Here is a tiny trained network, its code and every weight. The questions are about switching its units off for an input and a class, where a switched-off unit gives its printed mean instead of its output.

import numpy as np


def w(rows, s, z=0):
    codes = np.array(rows[::2]) - 128.0
    scale = np.full(codes.shape[1], s)
    scale[-1] = z or s
    return codes * scale


def f(y):
    return np.maximum(y, 0)


def log_softmax(a):
    a = a - a.max(-1, keepdims=True)
    return a - np.log(np.exp(a).sum(-1, keepdims=True))


def net(x, mask):
    res = np.array(x, float).reshape(1, 5) / 4 @ E
    y = f(res @ A[0][:, :-1].T + A[0][:, -1])
    res = res + np.where(mask, y, B[0][:, -1]) @ B[0][:, :-1]
    return log_softmax(res[-1] @ U[:, :-1].T + U[:, -1])


A, B = {}, {}
E = w([
[76,116,215,165,184],'x0',
[134,183,68,210,151],'x1',
[183,244,114,146,95],'x2',
[36,190,209,115,50],'x3',
[109,169,85,72,97],'x4',
],0.011)
A[0] = w([
[164,58,185,182,188,156],'N1',
[201,113,72,99,163,162],'N2',
[163,86,159,192,195,149],'N3',
[121,116,202,168,173,148],'N4',
[207,117,64,147,104,155],'N5',
[85,153,224,92,103,128],'N6',
[245,141,102,101,135,163],'N7',
[184,63,60,99,141,214],'N8',
[153,229,87,170,136,235],'N9',
[188,89,120,118,140,143],'N10',
[106,53,191,173,121,144],'N11',
[147,128,242,86,116,170],'N12',
[110,235,141,165,112,171],'N13',
[118,116,168,135,63,133],'N14',
[87,100,202,109,102,135],'N15',
[41,80,153,124,98,254],'N16',
],0.012,0.0049)
B[0] = w([
[86,51,112,209,162,238],'N1',
[234,198,86,130,194,221],'N2',
[103,117,116,237,148,219],'N3',
[65,103,116,138,87,209],'N4',
[180,155,152,140,138,221],'N5',
[75,163,252,55,188,232],'N6',
[168,168,156,141,177,225],'N7',
[254,88,68,105,165,236],'N8',
[159,210,126,189,18,247],'N9',
[161,94,113,189,126,187],'N10',
[57,72,78,140,152,221],'N11',
[77,123,202,102,189,224],'N12',
[58,213,152,142,40,223],'N13',
[100,167,126,83,164,180],'N14',
[91,111,159,84,168,217],'N15',
[68,32,83,45,117,236],'N16',
],0.0084,0.013)
U = w([
[153,38,35,33,91,192],'0',
[55,14,134,212,144,5],'1',
[44,104,220,12,154,116],'2',
[79,226,168,171,1,169],'3',
[254,120,145,171,185,161],'4',
],0.0095,0.0027)

Each question gives the input, the list of numbers given to net, and the class t.
The units are the neurons (one row each of A and B). Each row of codes is followed by its name. A weight is (code - 128) times the scale printed after its matrix; where a second scale follows, it is the last column's (A, B and U).
mask holds one flag per neuron, in row order. A switched-off neuron (its flag False) gives its mean, the last column of its row in B, instead of its output. The means were averaged over made-up inputs and are rounded, as every weight is.
A unit's drop is (log p(t) with every unit on - log p(t) with that unit switched off) / (log p(t) with every unit on - log p(t) with every unit switched off).
The circuit of an input: a set's keep is (log p(t) with only the set's units on - log p(t) with every unit switched off) / (log p(t) with every unit on - log p(t) with every unit switched off). Starting from the 12 units with the biggest drops (on a tie, the unit counted first), units are removed one at a time, each time the one whose removal leaves the highest keep (on an exact tie, the one counted first), for as long as the keep stays at least 0.8.
circuit, biggest first: the units of the circuit, biggest drop first
top k neurons: the k neurons with the biggest drops, biggest first
drop when u is switched off: that unit's drop, to one decimal
input [-3,8,6,-3,-5], class 3: circuit, biggest first : [N9]
input [-4,7,5,-2,-7], class 3: top 2 neurons : [N9 N13]
input [-2,2,0,5,-6], class 2: circuit, biggest first : [N9 N3]
input [7,-2,7,-5,-3], class 1: circuit, biggest first : [N1 N8]
input [-6,-2,-5,3,6], class 0: circuit, biggest first : [N12 N13]
input [-2,1,0,1,-2], class 3: top 2 neurons : [N8 N2]
input [1,-6,6,-1,-7], class 1: circuit, biggest first : [N1 N2]
input [-4,-1,-3,-1,5], class 4: top 2 neurons : [N16 N11]
input [-7,6,-5,3,-1], class 0: top 4 neurons : [N13 N7 N3 N6]
input [-1,-4,-1,-1,5], class 0: drop when N6 is switched off : 0.4
input [-3,4,-8,-2,7], class 0: drop when N7 is switched off : 0.2
input [-1,5,5,-2,0], class 3: drop when N9 is switched off : 0.2
